Below are the code and all the weights of a small trained network. Each question names an input and a class and asks about switching units off, where a switched-off unit gives its printed mean instead of its output.

import numpy as np


def w(rows, s, z=0):
    codes = np.array(rows[::2]) - 128.0
    scale = np.full(codes.shape[1], s)
    scale[-1] = z or s
    return codes * scale


def norm(h):
    return h / np.sqrt((h * h).mean(-1, keepdims=True) + 1e-5)


def f(y):
    return np.maximum(y, 0)


def log_softmax(a):
    a = a - a.max(-1, keepdims=True)
    return a - np.log(np.exp(a).sum(-1, keepdims=True))


def net(x, mask):
    res = np.array(x, float).reshape(1, 6) / 4 @ E
    u = 0
    for l in range(2):
        y = f(norm(res) @ A[l][:, :-1].T + A[l][:, -1])
        res = res + np.where(mask[u : u + 4], y, B[l][:, -1]) @ B[l][:, :-1]
        u += 4
    return log_softmax(norm(res)[-1] @ U[:, :-1].T + U[:, -1])


A, B = {}, {}
E = w([
[219,1,149,47,144,110],'x0',
[152,136,96,87,219,121],'x1',
[186,144,170,188,125,120],'x2',
[51,118,147,168,119,115],'x3',
[152,156,94,104,56,87],'x4',
[151,81,72,139,179,111],'x5',
],0.0088)
A[0] = w([
[2,147,201,78,93,145,107],'L0N1',
[113,161,25,230,127,106,163],'L0N2',
[155,129,31,131,162,151,124],'L0N3',
[125,171,133,85,122,114,4],'L0N4',
],0.0084,0.0036)
B[0] = w([
[84,111,129,234,114,2,253],'L0N1',
[63,118,207,199,62,150,241],'L0N2',
[163,130,93,4,121,8,206],'L0N3',
[110,68,123,91,112,113,135],'L0N4',
],0.0089,0.0046)
A[1] = w([
[153,139,140,118,154,149,1],'L1N1',
[173,150,254,222,136,73,117],'L1N2',
[114,154,170,229,28,132,254],'L1N3',
[22,106,118,168,149,112,83],'L1N4',
],0.0093,0.0036)
B[1] = w([
[151,125,125,85,177,2,129],'L1N1',
[140,121,168,37,94,32,209],'L1N2',
[70,99,195,128,75,44,246],'L1N3',
[90,214,209,119,83,105,179],'L1N4',
],0.008,0.012)
U = w([
[166,66,86,234,155,235,2],'0',
[218,117,59,27,172,68,152],'1',
[49,194,184,222,3,69,242],'2',
],0.007,0.0035)

Each question gives the input, the list of numbers given to net, and the class t.
The units are the neurons (one row each of A and B). Each row of codes is followed by its name. A weight is (code - 128) times the scale printed after its matrix; where a second scale follows, it is the last column's (A, B and U).
mask holds one flag per neuron, layer by layer. A switched-off neuron (its flag False) gives its mean, the last column of its row in B, instead of its output. The means were averaged over made-up inputs and are rounded, as every weight is.
A unit's drop is (log p(t) with every unit on - log p(t) with that unit switched off) / (log p(t) with every unit on - log p(t) with every unit switched off).
The circuit of an input: a set's keep is (log p(t) with only the set's units on - log p(t) with every unit switched off) / (log p(t) with every unit on - log p(t) with every unit switched off). Starting from all 8 units, units are removed one at a time, each time the one whose removal leaves the highest keep (on an exact tie, the one counted first), for as long as the keep stays at least 0.8.
circuit, biggest first: the units of the circuit, biggest drop first
k most important neurons: the k neurons with the biggest drops, biggest first
top k neurons in layer l: the k neurons of layer l with the biggest drops, biggest first
drop when u is switched off: that unit's drop, to one decimal
input [0,-6,3,-8,-8,3], class 1: 3 most important neurons	L0N2; L0N1; L1N3
input [3,1,-6,6,6,3], class 1: circuit, biggest first	L0N2; L1N3
input [-3,-2,5,-8,-6,6], class 1: top neuron in layer 0	L0N3
input [4,2,0,7,-3,7], class 1: top 3 neurons in layer 0	L0N2; L0N1; L0N3
input [7,1,3,6,7,2], class 1: 4 most important neurons	L1N3; L0N2; L0N1; L1N4
input [3,5,-7,6,2,1], class 1: circuit, biggest first	L1N3; L0N2
input [0,2,1,0,0,-2], class 1: 3 most important neurons	L0N2; L0N1; L1N3
input [8,-8,-3,-2,-2,-3], class 0: top 3 neurons in layer 1	L1N2; L1N3; L1N4
input [4,-4,-7,0,5,2], class 1: 2 most important neurons	L1N3; L0N2
input [-2,4,8,-6,-2,-5], class 1: circuit, biggest first	L0N2; L0N1; L1N3
input [5,-2,5,3,0,7], class 1: circuit, biggest first	L1N3; L0N2
input [1,-1,-6,-3,-5,4], class 1: drop when L0N3 is switched off	0.1
input [0,7,8,-4,1,-6], class 1: drop when L1N3 is switched off	0.2
